Below are the code and all the weights of a small trained network. Each question names an input and a class and asks about switching units off, where a switched-off unit gives its printed mean instead of its output.

import numpy as np


def w(rows, s, z=0):
    codes = np.array(rows[::2]) - 128.0
    scale = np.full(codes.shape[1], s)
    scale[-1] = z or s
    return codes * scale


def f(y):
    return np.maximum(y, 0)


def log_softmax(a):
    a = a - a.max(-1, keepdims=True)
    return a - np.log(np.exp(a).sum(-1, keepdims=True))


def net(x, mask):
    res = np.array(x, float).reshape(1, 4) / 4 @ E
    y = f(res @ A[0][:, :-1].T + A[0][:, -1])
    res = res + np.where(mask, y, B[0][:, -1]) @ B[0][:, :-1]
    return log_softmax(res[-1] @ U[:, :-1].T + U[:, -1])


A, B = {}, {}
E = w([
[137,126,20],'x0',
[129,129,129],'x1',
[31,90,124],'x2',
[84,254,135],'x3',
],0.0074)
A[0] = w([
[125,130,98,67],'N1',
[154,143,121,159],'N2',
[114,162,77,127],'N3',
[118,169,99,170],'N4',
[124,131,141,210],'N5',
[226,174,120,66],'N6',
[184,150,126,53],'N7',
[7,101,107,43],'N8',
[111,161,73,117],'N9',
[166,52,130,2],'N10',
[132,131,117,185],'N11',
[127,132,53,55],'N12',
[95,122,107,122],'N13',
[116,136,214,56],'N14',
[97,181,92,114],'N15',
[152,85,89,129],'N16',
[146,125,84,95],'N17',
[136,131,189,42],'N18',
[101,221,114,38],'N19',
[135,130,56,54],'N20',
],0.02,0.0086)
B[0] = w([
[150,150,149,137],'N1',
[92,136,90,204],'N2',
[119,198,156,215],'N3',
[50,106,123,243],'N4',
[58,166,123,247],'N5',
[181,113,12,254],'N6',
[140,106,58,173],'N7',
[201,105,4,226],'N8',
[138,192,163,211],'N9',
[161,26,202,197],'N10',
[92,153,130,213],'N11',
[210,163,181,185],'N12',
[114,131,84,170],'N13',
[176,206,193,203],'N14',
[117,57,165,226],'N15',
[42,95,158,230],'N16',
[145,174,157,175],'N17',
[165,176,162,165],'N18',
[139,5,182,240],'N19',
[192,176,179,182],'N20',
],0.038,0.0059)
U = w([
[68,59,81,88],'0',
[108,108,1,89],'1',
[64,123,53,245],'2',
[109,154,84,65],'3',
],0.0083,0.011)

Each question gives the input, the list of numbers given to net, and the class t.
The units are the neurons (one row each of A and B). Each row of codes is followed by its name. A weight is (code - 128) times the scale printed after its matrix; where a second scale follows, it is the last column's (A, B and U).
mask holds one flag per neuron, in row order. A switched-off neuron (its flag False) gives its mean, the last column of its row in B, instead of its output. The means were averaged over made-up inputs and are rounded, as every weight is.
A unit's drop is (log p(t) with every unit on - log p(t) with that unit switched off) / (log p(t) with every unit on - log p(t) with every unit switched off).
The circuit of an input: a set's keep is (log p(t) with only the set's units on - log p(t) with every unit switched off) / (log p(t) with every unit on - log p(t) with every unit switched off). Starting from the 12 units with the biggest drops (on a tie, the unit counted first), units are removed one at a time, each time the one whose removal leaves the highest keep (on an exact tie, the one counted first), for as long as the keep stays at least 0.8.
circuit, biggest first: the units of the circuit, biggest drop first
unit that matters most: the unit with the biggest drop
k most important neurons: the k neurons with the biggest drops, biggest first
drop when u is switched off: that unit's drop, to one decimal
input [5,-1,-6,-7], class 0: unit that matters most -> N10
input [-5,0,-1,-4], class 3: 3 most important neurons -> N19; N4; N14
input [8,8,0,8], class 0: 2 most important neurons -> N19; N15
input [2,-1,0,-5], class 0: 2 most important neurons -> N10; N16
input [3,2,5,4], class 1: 2 most important neurons -> N8; N16
input [8,5,-6,-6], class 3: 2 most important neurons -> N20; N12
input [8,-7,4,0], class 3: circuit, biggest first -> N12; N20
input [-8,-2,-2,7], class 3: 4 most important neurons -> N14; N18; N16; N10
input [7,-3,2,5], class 3: 4 most important neurons -> N9; N3; N12; N20
input [-8,-2,-8,4], class 1: 2 most important neurons -> N6; N7
input [3,-4,-6,4], class 1: 3 most important neurons -> N6; N16; N7
input [-8,-3,-5,1], class 3: 2 most important neurons -> N14; N18
input [-2,-2,6,-5], class 1: 4 most important neurons -> N8; N19; N15; N4
input [5,0,8,-3], class 1: circuit, biggest first -> N8
input [7,-4,-3,8], class 0: 3 most important neurons -> N19; N15; N4
input [5,-3,7,-2], class 1: drop when N8 is switched off -> 1.9
input [2,0,-7,-1], class 1: drop when N6 is switched off -> 0.6
input [7,-1,1,-8], class 0: drop when N16 is switched off -> 1.1
